Below is a small trained network, with its code and all its weights. Each question gives an input and a class and asks what happens when units are switched off, that is, made to give their printed mean instead of their output.

import numpy as np


def w(rows, s, z=0):
    codes = np.array(rows[::2]) - 128.0
    scale = np.full(codes.shape[1], s)
    scale[-1] = z or s
    return codes * scale


def norm(h):
    return h / np.sqrt((h * h).mean(-1, keepdims=True) + 1e-5)


def f(y):
    return y / 2 * (1 + np.tanh(0.7978845608 * (y + 0.044715 * y**3)))


def log_softmax(a):
    a = a - a.max(-1, keepdims=True)
    return a - np.log(np.exp(a).sum(-1, keepdims=True))


def net(x, mask):
    res = np.array(x, float).reshape(1, 5) / 4 @ E
    u = 0
    for l in range(2):
        y = f(norm(res) @ A[l][:, :-1].T + A[l][:, -1])
        res = res + np.where(mask[u : u + 7], y, B[l][:, -1]) @ B[l][:, :-1]
        u += 7
    return log_softmax(norm(res)[-1] @ U[:, :-1].T + U[:, -1])


A, B = {}, {}
E = w([
[116,74,157,174,131,171],'x0',
[178,156,110,73,219,232],'x1',
[129,128,132,135,127,121],'x2',
[159,87,1,200,174,97],'x3',
[53,220,110,192,122,173],'x4',
],0.0054)
A[0] = w([
[226,82,105,65,130,66,217],'L0N1',
[146,254,93,52,158,34,41],'L0N2',
[102,16,213,233,165,228,168],'L0N3',
[12,215,63,151,164,134,101],'L0N4',
[97,137,215,95,80,123,4],'L0N5',
[204,144,59,129,170,204,109],'L0N6',
[134,165,173,61,150,187,155],'L0N7',
],0.0069,0.0034)
B[0] = w([
[158,139,181,203,108,203,252],'L0N1',
[224,234,151,116,89,54,184],'L0N2',
[210,254,131,94,112,52,247],'L0N3',
[181,92,180,191,89,225,234],'L0N4',
[61,127,162,68,166,181,168],'L0N5',
[90,126,156,85,196,114,224],'L0N6',
[94,108,105,99,203,141,226],'L0N7',
],0.0081,0.0039)
A[1] = w([
[180,105,5,213,164,104,156],'L1N1',
[231,1,152,42,124,96,85],'L1N2',
[103,95,160,171,58,51,143],'L1N3',
[103,132,194,98,191,158,255],'L1N4',
[18,100,122,164,24,50,67],'L1N5',
[166,69,138,104,38,129,49],'L1N6',
[127,119,131,170,80,195,178],'L1N7',
],0.0079,0.0037)
B[1] = w([
[52,130,221,24,61,107,206],'L1N1',
[41,220,96,189,107,206,152],'L1N2',
[164,175,83,101,234,154,176],'L1N3',
[117,57,83,172,93,41,255],'L1N4',
[160,95,65,109,255,163,165],'L1N5',
[143,98,121,148,166,167,129],'L1N6',
[159,39,169,126,132,142,178],'L1N7',
],0.0092,0.0063)
U = w([
[147,105,167,118,149,96,247],'0',
[143,95,102,87,250,134,113],'1',
[33,107,194,46,112,88,107],'2',
[126,127,150,188,104,213,132],'3',
[190,204,149,89,116,77,110],'4',
[158,100,82,119,87,90,88],'5',
[109,133,32,111,73,138,48],'6',
],0.014)

Each question gives the input, the list of numbers given to net, and the class t.
The units are the neurons (one row each of A and B). Each row of codes is followed by its name. A weight is (code - 128) times the scale printed after its matrix; where a second scale follows, it is the last column's (A, B and U).
mask holds one flag per neuron, layer by layer. A switched-off neuron (its flag False) gives its mean, the last column of its row in B, instead of its output. The means were averaged over made-up inputs and are rounded, as every weight is.
A unit's drop is (log p(t) with every unit on - log p(t) with that unit switched off) / (log p(t) with every unit on - log p(t) with every unit switched off).
The circuit of an input: a set's keep is (log p(t) with only the set's units on - log p(t) with every unit switched off) / (log p(t) with every unit on - log p(t) with every unit switched off). Starting from the 12 units with the biggest drops (on a tie, the unit counted first), units are removed one at a time, each time the one whose removal leaves the highest keep (on an exact tie, the one counted first), for as long as the keep stays at least 0.8.
units of the circuit, in order: the units of the circuit, biggest drop first
most important unit: the unit with the biggest drop
k most important neurons: the k neurons with the biggest drops, biggest first
top k neurons in layer l: the k neurons of layer l with the biggest drops, biggest first
input [4,1,2,2,1], class 4: units of the circuit, in order -> (L0N3)
input [6,-7,7,3,-8], class 3: 3 most important neurons -> (L1N2; L0N1; L1N4)
input [0,-8,3,-1,-7], class 1: units of the circuit, in order -> (L1N3; L1N5)
input [5,4,-5,-5,-6], class 3: top 4 neurons in layer 0 -> (L0N6; L0N2; L0N1; L0N3)
input [0,-6,-6,8,0], class 2: top 2 neurons in layer 1 -> (L1N1; L1N4)
input [7,-7,0,-1,7], class 1: units of the circuit, in order -> (L1N5; L0N1)
input [7,-3,6,-2,6], class 4: 2 most important neurons -> (L0N3; L0N1)
input [0,-5,-4,7,-8], class 3: top 2 neurons in layer 1 -> (L1N2; L1N4)
input [8,7,-4,-5,-3], class 4: top 2 neurons in layer 1 -> (L1N7; L1N5)
input [-7,3,0,7,4], class 2: 2 most important neurons -> (L1N1; L0N3)
input [4,7,5,-6,-4], class 1: top 2 neurons in layer 0 -> (L0N7; L0N2)
input [-5,3,1,-5,8], class 3: 3 most important neurons -> (L0N4; L1N1; L0N3)
input [0,-5,-4,0,-5], class 1: top 2 neurons in layer 1 -> (L1N3; L1N5)
input [-6,-8,6,7,3], class 1: top 2 neurons in layer 1 -> (L1N5; L1N3)
input [6,0,0,1,-8], class 3: most important unit -> L1N2
input [2,-6,4,-2,-8], class 3: 2 most important neurons -> (L1N2; L0N1)
input [-8,-8,-3,-6,-7], class 1: 2 most important neurons -> (L1N3; L0N3)
input [5,-1,1,8,-7], class 2: 2 most important neurons -> (L1N1; L0N4)
input [3,-5,2,2,-4], class 1: 3 most important neurons -> (L1N3; L0N4; L0N2)
input [7,3,6,8,8], class 2: most important neuron -> (L1N1)
